Here is a tiny trained network, its code and every weight. The questions are about switching its units off for an input and a target symbol, where a switched-off unit gives its printed mean instead of its output.

import numpy as np


def w(rows, s, z=0):
    codes = np.array(rows[::2]) - 128.0
    scale = np.full(codes.shape[1], s)
    scale[-1] = z or s
    return codes * scale


def f(y):
    return y / 2 * (1 + np.tanh(0.7978845608 * (y + 0.044715 * y**3)))


def softmax(a):
    e = np.exp(a - a.max(-1, keepdims=True))
    return e / e.sum(-1, keepdims=True)


def log_softmax(a):
    a = a - a.max(-1, keepdims=True)
    return a - np.log(np.exp(a).sum(-1, keepdims=True))


def net(x, mask):
    ids = ['ΞΦΨαβγδεζηθλμπτω'.index(c) for c in x.split()]
    T = len(ids)
    res = E[ids] + P[:T]
    u = 0
    for l in range(2):
        q, k, v = (res @ M[l].T for M in (Q, K, V))
        z = softmax(np.where(np.tri(T) > 0, q @ k.T / 4**0.5, -1e9)) @ v
        res = res + np.where(mask[u], z, O[l][:, -1]) @ O[l][:, :-1]
        u += 1
        y = f(res @ A[l][:, :-1].T + A[l][:, -1])
        res = res + np.where(mask[u : u + 4], y, B[l][:, -1]) @ B[l][:, :-1]
        u += 4
    return log_softmax(res[-1] @ U[:, :-1].T + U[:, -1])


Q, K, V, O, A, B = {}, {}, {}, {}, {}, {}
E = w([
[149,189,108],'Ξ',
[8,95,125],'Φ',
[159,153,70],'Ψ',
[141,89,214],'α',
[4,125,100],'β',
[130,156,83],'γ',
[57,141,81],'δ',
[93,63,126],'ε',
[68,101,104],'ζ',
[188,214,110],'η',
[188,205,90],'θ',
[111,189,58],'λ',
[112,175,65],'μ',
[43,89,96],'π',
[14,149,78],'τ',
[141,125,88],'ω',
],0.014)
P = w([
[161,2,149],'0',
[64,118,124],'1',
[75,107,128],'2',
[83,117,128],'3',
[65,91,133],'4',
[89,112,126],'5',
[95,113,107],'6',
[108,140,100],'7',
[58,133,106],'8',
],0.0089)
Q[0] = w([
[241,105,201],'L0H0',
[144,182,124],'L0H0',
[181,114,193],'L0H0',
[81,254,96],'L0H0',
],0.01)
K[0] = w([
[39,212,148],'L0H0',
[16,55,1],'L0H0',
[77,175,139],'L0H0',
[110,42,35],'L0H0',
],0.0085)
V[0] = w([
[66,222,68],'L0H0',
[60,97,82],'L0H0',
[205,105,233],'L0H0',
[144,244,184],'L0H0',
],0.011)
O[0] = w([
[128,103,180,40],'L0H0',
[90,67,80,187],'L0H0',
[193,205,48,138],'L0H0',
[247,111,255,1],'L0H0',
],0.0088,0.0068)
A[0] = w([
[148,47,254,250],'L0N0',
[200,128,152,40],'L0N1',
[227,219,90,10],'L0N2',
[178,55,56,71],'L0N3',
],0.0084,0.0021)
B[0] = w([
[95,206,3,222],'L0N0',
[184,33,216,92],'L0N1',
[111,117,62,186],'L0N2',
[1,112,63,255],'L0N3',
],0.0087,0.0019)
Q[1] = w([
[105,191,173],'L1H0',
[115,79,255],'L1H0',
[175,122,161],'L1H0',
[72,69,118],'L1H0',
],0.012)
K[1] = w([
[114,254,45],'L1H0',
[94,211,193],'L1H0',
[107,160,197],'L1H0',
[135,95,84],'L1H0',
],0.0074)
V[1] = w([
[42,79,141],'L1H0',
[130,102,167],'L1H0',
[91,50,113],'L1H0',
[97,254,62],'L1H0',
],0.015)
O[1] = w([
[227,237,106,254],'L1H0',
[15,206,254,66],'L1H0',
[157,182,144,240],'L1H0',
[203,64,111,244],'L1H0',
],0.0072,0.027)
A[1] = w([
[46,84,126,255],'L1N0',
[77,71,147,161],'L1N1',
[95,122,2,142],'L1N2',
[99,36,76,132],'L1N3',
],0.0063,0.0051)
B[1] = w([
[122,72,1,130],'L1N0',
[51,149,76,127],'L1N1',
[142,53,204,250],'L1N2',
[12,173,74,174],'L1N3',
],0.0099,0.019)
U = w([
[111,106,182,128],'Ξ',
[117,170,119,38],'Φ',
[163,74,217,120],'Ψ',
[150,2,190,35],'α',
[88,195,105,31],'β',
[157,89,232,255],'γ',
[111,159,138,60],'δ',
[174,105,148,135],'ε',
[162,131,158,36],'ζ',
[30,132,152,210],'η',
[86,122,152,107],'θ',
[112,140,190,147],'λ',
[128,130,189,117],'μ',
[114,152,62,200],'π',
[65,207,109,52],'τ',
[180,75,214,81],'ω',
],0.007,0.0093)

Each question gives the input, a string of symbols that net reads in full, and the target symbol t.
The units are the heads (4 rows each of Q, K, V and O) and the neurons (one row each of A and B). Each row of codes is followed by its name. A weight is (code - 128) times the scale printed after its matrix; where a second scale follows, it is the last column's (O, A, B and U).
mask holds one flag per unit, layer by layer, with each layer's heads first. A switched-off unit (its flag False) gives its mean, the last column of its rows in O or B, instead of its output. The means were averaged over made-up inputs and are rounded, as every weight is.
A unit's drop is (log p(t) with every unit on - log p(t) with that unit switched off) / (log p(t) with every unit on - log p(t) with every unit switched off).
The circuit of an input: a set's keep is (log p(t) with only the set's units on - log p(t) with every unit switched off) / (log p(t) with every unit on - log p(t) with every unit switched off). Starting from all 10 units, units are removed one at a time, each time the one whose removal leaves the highest keep (on an exact tie, the one counted first), for as long as the keep stays at least 0.8.
circuit, biggest first: the units of the circuit, biggest drop first
most important unit: the unit with the biggest drop
k most important neurons: the k neurons with the biggest drops, biggest first
k most important neurons of layer l: the k neurons of layer l with the biggest drops, biggest first
input α η α ω, target α: most important unit	L1H0
input α ε θ, target α: circuit, biggest first	[L0H0; L1H0]
input ε ω α α ε Ξ δ β Ξ, target ε: 2 most important neurons	[L1N3; L0N3]
input η λ Ψ, target η: circuit, biggest first	[L1H0; L0H0; L1N3]
input α γ μ γ γ Ψ η Ψ, target α: circuit, biggest first	[L1H0; L0H0]
input η α ζ Φ α Ψ λ, target η: circuit, biggest first	[L1H0; L0H0; L0N2; L1N3]
input ε ε β ω γ η γ, target ε: 3 most important neurons	[L1N3; L0N3; L1N2]
input α η γ α, target α: 2 most important neurons	[L0N0; L0N2]
input α γ γ θ, target α: circuit, biggest first	[L1H0; L0H0]
input η μ α, target η: circuit, biggest first	[L1H0; L0H0; L0N0; L1N3]
input α λ Φ, target α: circuit, biggest first	[L1N2; L1H0; L0H0]
input α ω ζ γ ε ε π, target α: circuit, biggest first	[L1N2; L0H0; L1H0]
input ε ζ ω α α ζ γ θ, target ε: circuit, biggest first	[L0H0; L1H0; L1N3; L0N3]
input α ε γ α δ, target α: most important unit	L1N2
input α β ζ Ξ, target α: circuit, biggest first	[L0H0; L1H0]
input η η γ ζ η ε α γ Ξ, target η: circuit, biggest first	[L1H0; L0H0]
input ε δ ε α Φ Φ α Φ Ψ, target ε: 3 most important neurons	[L1N2; L1N3; L0N3]
input ε π λ β τ τ β, target ε: 2 most important neurons	[L1N2; L0N3]
input ε α α ζ Ξ ζ α ε Φ, target ε: 2 most important neurons of layer 1	[L1N2; L1N3]
input α α Ξ ω β Φ β, target α: most important unit	L1N2
input ε λ τ, target ε: 2 most important neurons of layer 1	[L1N2; L1N3]
